Below are the code and all the weights of a small trained network. Each question names an input and a class and asks about switching units off, where a switched-off unit gives its printed mean instead of its output.

import numpy as np


def w(rows, s, z=0):
    codes = np.array(rows[::2]) - 128.0
    scale = np.full(codes.shape[1], s)
    scale[-1] = z or s
    return codes * scale


def f(y):
    return np.maximum(y, 0)


def log_softmax(a):
    a = a - a.max(-1, keepdims=True)
    return a - np.log(np.exp(a).sum(-1, keepdims=True))


def net(x, mask):
    res = np.array(x, float).reshape(1, 4) / 4 @ E
    y = f(res @ A[0][:, :-1].T + A[0][:, -1])
    res = res + np.where(mask, y, B[0][:, -1]) @ B[0][:, :-1]
    return log_softmax(res[-1] @ U[:, :-1].T + U[:, -1])


A, B = {}, {}
E = w([
[145,97,94,190,77],'x0',
[203,201,174,227,199],'x1',
[3,35,127,230,251],'x2',
[133,130,130,117,141],'x3',
],0.0051)
A[0] = w([
[178,221,160,56,16,72],'neuron 1',
[213,171,190,80,44,176],'neuron 2',
[193,207,153,232,157,167],'neuron 3',
[105,163,133,25,47,254],'neuron 4',
[68,62,174,206,223,72],'neuron 5',
[230,237,199,203,237,246],'neuron 6',
[50,144,134,66,105,81],'neuron 7',
[140,67,60,214,29,121],'neuron 8',
[49,64,98,165,198,32],'neuron 9',
[243,253,56,56,81,104],'neuron 10',
[16,98,108,178,226,106],'neuron 11',
[57,161,195,75,175,27],'neuron 12',
[48,64,157,209,221,53],'neuron 13',
],0.0067,0.0034)
B[0] = w([
[125,26,223,209,61,210],'neuron 1',
[86,32,225,152,97,220],'neuron 2',
[50,110,48,22,41,203],'neuron 3',
[45,24,87,123,79,237],'neuron 4',
[98,28,190,169,12,201],'neuron 5',
[12,59,70,33,75,255],'neuron 6',
[54,148,16,18,105,153],'neuron 7',
[90,55,81,12,221,172],'neuron 8',
[95,52,220,206,36,178],'neuron 9',
[71,49,255,194,31,224],'neuron 10',
[64,19,166,154,58,209],'neuron 11',
[61,44,210,44,242,141],'neuron 12',
[118,8,189,195,18,202],'neuron 13',
],0.0057,0.0066)
U = w([
[178,41,254,228,21,98],'0',
[124,27,143,93,92,253],'1',
[63,87,92,78,40,231],'2',
[106,87,171,152,62,253],'3',
[123,119,140,78,149,96],'4',
[241,230,70,86,251,3],'5',
[238,212,41,69,242,3],'6',
[217,241,52,211,177,3],'7',
],0.005,0.0046)

Each question gives the input, the list of numbers given to net, and the class t.
The units are the neurons (one row each of A and B). Each row of codes is followed by its name. A weight is (code - 128) times the scale printed after its matrix; where a second scale follows, it is the last column's (A, B and U).
mask holds one flag per neuron, in row order. A switched-off neuron (its flag False) gives its mean, the last column of its row in B, instead of its output. The means were averaged over made-up inputs and are rounded, as every weight is.
A unit's drop is (log p(t) with every unit on - log p(t) with that unit switched off) / (log p(t) with every unit on - log p(t) with every unit switched off).
The circuit of an input: a set's keep is (log p(t) with only the set's units on - log p(t) with every unit switched off) / (log p(t) with every unit on - log p(t) with every unit switched off). Starting from the 12 units with the biggest drops (on a tie, the unit counted first), units are removed one at a time, each time the one whose removal leaves the highest keep (on an exact tie, the one counted first), for as long as the keep stays at least 0.8.
units of the circuit, in order: the units of the circuit, biggest drop first
unit that matters most: the unit with the biggest drop
drop of u: that unit's drop, to one decimal
input [-5,6,1,3], class 2: unit that matters most	neuron 6
input [5,0,8,2], class 0: units of the circuit, in order	(neuron 13; neuron 9)
input [1,-7,-8,3], class 0: units of the circuit, in order	(neuron 1; neuron 10)
input [-3,7,1,-1], class 2: units of the circuit, in order	(neuron 6; neuron 3)
input [7,-8,8,6], class 0: units of the circuit, in order	(neuron 9; neuron 13)
input [-7,1,7,7], class 0: units of the circuit, in order	(neuron 13; neuron 5)
input [-2,-7,-7,-5], class 0: units of the circuit, in order	(neuron 1; neuron 10)
input [0,1,7,-6], class 0: drop of neuron 9	0.2
input [-1,0,-8,1], class 0: drop of neuron 10	0.3
input [1,6,-1,4], class 2: drop of neuron 1	0.1
